Below are the code and all the weights of a small trained network. Each question names an input and a class and asks about switching units off, where a switched-off unit gives its printed mean instead of its output.

import numpy as np


def w(rows, s, z=0):
    codes = np.array(rows[::2]) - 128.0
    scale = np.full(codes.shape[1], s)
    scale[-1] = z or s
    return codes * scale


def f(y):
    return y / 2 * (1 + np.tanh(0.7978845608 * (y + 0.044715 * y**3)))


def log_softmax(a):
    a = a - a.max(-1, keepdims=True)
    return a - np.log(np.exp(a).sum(-1, keepdims=True))


def net(x, mask):
    res = np.array(x, float).reshape(1, 8) / 4 @ E
    y = f(res @ A[0][:, :-1].T + A[0][:, -1])
    res = res + np.where(mask, y, B[0][:, -1]) @ B[0][:, :-1]
    return log_softmax(res[-1] @ U[:, :-1].T + U[:, -1])


A, B = {}, {}
E = w([
[129,97,98,44,196,61,144,172,223,174,54],'x0',
[221,76,193,150,70,172,167,196,192,76,85],'x1',
[37,152,112,231,68,92,112,120,171,108,3],'x2',
[191,50,38,110,89,119,49,58,162,71,143],'x3',
[128,123,129,125,129,128,128,125,123,132,125],'x4',
[210,209,108,143,192,89,90,168,64,59,63],'x5',
[126,131,126,125,126,129,125,132,125,126,130],'x6',
[143,103,84,203,177,199,54,187,138,209,123],'x7',
],0.0061)
A[0] = w([
[95,196,207,139,167,131,204,191,90,163,126,122],'neuron 1',
[81,132,87,202,73,89,98,104,161,100,55,17],'neuron 2',
[220,70,193,142,62,198,163,197,202,75,96,63],'neuron 3',
[113,162,160,71,89,68,190,81,119,63,125,99],'neuron 4',
[119,107,91,62,178,43,128,160,206,177,85,87],'neuron 5',
[129,115,85,195,167,216,58,196,137,207,126,137],'neuron 6',
[129,155,172,72,100,69,198,74,113,47,127,116],'neuron 7',
[53,165,74,116,161,91,90,69,82,171,161,91],'neuron 8',
[141,99,99,44,197,48,153,163,216,172,106,95],'neuron 9',
[172,121,85,191,162,222,54,201,141,195,121,110],'neuron 10',
[187,83,39,113,119,115,69,63,138,75,139,106],'neuron 11',
[162,78,56,116,95,118,76,74,143,83,133,104],'neuron 12',
[131,149,152,201,72,175,114,85,48,90,185,99],'neuron 13',
[241,86,148,5,213,181,142,136,77,152,254,4],'neuron 14',
[63,166,61,109,180,88,103,64,79,171,143,104],'neuron 15',
[120,148,162,68,85,62,200,79,115,60,123,131],'neuron 16',
[66,154,57,106,168,88,80,59,87,180,171,95],'neuron 17',
[36,39,155,107,63,167,187,56,189,213,203,47],'neuron 18',
[110,162,141,214,62,176,92,79,51,91,157,85],'neuron 19',
[206,208,109,137,204,74,93,156,43,39,85,26],'neuron 20',
[91,207,206,116,180,129,214,191,61,178,134,86],'neuron 21',
[141,156,166,169,71,200,125,86,37,98,219,80],'neuron 22',
[132,142,166,72,91,71,190,85,134,51,114,86],'neuron 23',
[194,67,47,91,121,122,67,52,134,75,147,84],'neuron 24',
[166,82,50,118,103,113,81,74,143,83,131,81],'neuron 25',
[163,82,63,116,94,120,67,64,148,82,134,121],'neuron 26',
],0.0057,0.0021)
B[0] = w([
[87,176,204,164,149,170,147,175,187,184,194,218],'neuron 1',
[74,204,111,201,78,83,164,74,196,133,86,191],'neuron 2',
[228,48,171,171,56,43,203,210,38,47,171,219],'neuron 3',
[102,80,112,139,173,102,62,93,68,180,177,191],'neuron 4',
[114,74,104,33,220,209,188,98,161,37,63,206],'neuron 5',
[88,47,87,147,164,61,63,47,56,170,167,213],'neuron 6',
[96,77,93,131,155,93,57,86,68,193,169,200],'neuron 7',
[211,79,181,160,68,77,207,203,94,61,148,209],'neuron 8',
[112,89,109,59,209,191,172,113,160,49,68,218],'neuron 9',
[110,51,107,128,191,61,52,71,54,186,181,209],'neuron 10',
[78,172,200,145,143,184,130,167,176,178,174,206],'neuron 11',
[103,162,190,137,151,173,151,174,167,172,183,190],'neuron 12',
[124,67,107,40,217,207,166,104,157,68,66,211],'neuron 13',
[43,210,62,254,39,7,177,2,211,93,19,254],'neuron 14',
[210,78,167,144,65,87,207,198,85,65,140,215],'neuron 15',
[98,76,102,130,174,101,60,85,60,186,180,203],'neuron 16',
[208,64,166,164,82,65,198,191,79,62,142,218],'neuron 17',
[241,219,21,30,20,187,29,193,100,204,67,249],'neuron 18',
[106,103,92,62,201,195,170,87,165,52,59,215],'neuron 19',
[214,223,30,28,17,188,42,187,102,193,81,222],'neuron 20',
[74,192,202,156,126,199,145,189,205,175,195,233],'neuron 21',
[108,88,90,58,197,187,176,86,175,54,54,221],'neuron 22',
[118,74,107,150,169,75,78,85,73,170,168,185],'neuron 23',
[78,180,198,170,132,179,147,168,181,176,186,210],'neuron 24',
[80,167,199,140,140,177,137,180,165,166,174,185],'neuron 25',
[101,157,194,143,151,178,145,183,162,174,174,197],'neuron 26',
],0.0066,0.0054)
U = w([
[98,64,111,31,252,219,182,91,163,21,51,141],'0',
[59,198,250,174,159,198,145,206,178,199,239,100],'1',
[245,37,189,171,55,45,210,214,49,28,173,7],'2',
[88,40,83,144,210,60,14,43,37,209,206,111],'3',
[229,232,21,25,24,194,25,186,111,199,73,102],'4',
[22,221,85,255,54,20,179,15,212,100,21,14],'5',
],0.0093,0.0014)

Each question gives the input, the list of numbers given to net, and the class t.
The units are the neurons (one row each of A and B). Each row of codes is followed by its name. A weight is (code - 128) times the scale printed after its matrix; where a second scale follows, it is the last column's (A, B and U).
mask holds one flag per neuron, in row order. A switched-off neuron (its flag False) gives its mean, the last column of its row in B, instead of its output. The means were averaged over made-up inputs and are rounded, as every weight is.
A unit's drop is (log p(t) with every unit on - log p(t) with that unit switched off) / (log p(t) with every unit on - log p(t) with every unit switched off).
The circuit of an input: a set's keep is (log p(t) with only the set's units on - log p(t) with every unit switched off) / (log p(t) with every unit on - log p(t) with every unit switched off). Starting from the 12 units with the biggest drops (on a tie, the unit counted first), units are removed one at a time, each time the one whose removal leaves the highest keep (on an exact tie, the one counted first), for as long as the keep stays at least 0.8.
units of the circuit, in order: the units of the circuit, biggest drop first
top k neurons: the k neurons with the biggest drops, biggest first
drop of u: that unit's drop, to one decimal
input [-7,3,-4,-7,-5,-4,-3,8], class 3: units of the circuit, in order -> [neuron 6]
input [-8,-3,-1,-3,-5,0,7,-8], class 0: top 2 neurons -> [neuron 22; neuron 13]
input [-5,-2,-4,-1,8,-5,6,1], class 0: top 2 neurons -> [neuron 22; neuron 20]
input [1,-4,6,-4,0,6,-5,-6], class 3: units of the circuit, in order -> [neuron 14; neuron 16]
input [-3,3,-5,5,-2,8,-6,-7], class 4: top 3 neurons -> [neuron 20; neuron 10; neuron 6]
input [-6,-6,-4,0,7,-2,7,4], class 0: top 4 neurons -> [neuron 22; neuron 13; neuron 19; neuron 3]
input [-5,5,-5,-1,-3,-1,-7,7], class 3: top 2 neurons -> [neuron 10; neuron 6]
input [-5,-1,5,-4,1,4,0,5], class 0: top 3 neurons -> [neuron 14; neuron 19; neuron 13]
input [-1,-6,-5,6,0,-5,5,-1], class 1: top 3 neurons -> [neuron 24; neuron 11; neuron 3]
input [-2,4,-8,1,-5,7,2,-8], class 3: top 2 neurons -> [neuron 7; neuron 16]
input [5,8,2,7,6,3,6,5], class 2: top 2 neurons -> [neuron 3; neuron 21]
input [-3,-3,6,1,8,-6,1,-5], class 4: top 2 neurons -> [neuron 18; neuron 14]
input [1,2,-5,2,-6,-6,1,3], class 4: top 2 neurons -> [neuron 18; neuron 2]
input [1,2,-8,8,-4,-7,0,-2], class 1: units of the circuit, in order -> [neuron 24]
input [-3,-8,-5,-5,3,6,5,-6], class 2: top 3 neurons -> [neuron 15; neuron 8; neuron 17]
input [4,5,-4,5,8,4,3,8], class 3: top 2 neurons -> [neuron 10; neuron 6]
input [-6,-6,-5,0,2,-2,5,-1], class 0: drop of neuron 22 -> 1.2
input [1,-4,0,-2,0,1,7,6], class 3: drop of neuron 3 -> 0.2
input [5,8,8,1,-3,-5,-1,-1], class 2: drop of neuron 14 -> 0.5
input [-6,-6,7,2,0,7,-8,-3], class 4: units of the circuit, in order -> [neuron 20]
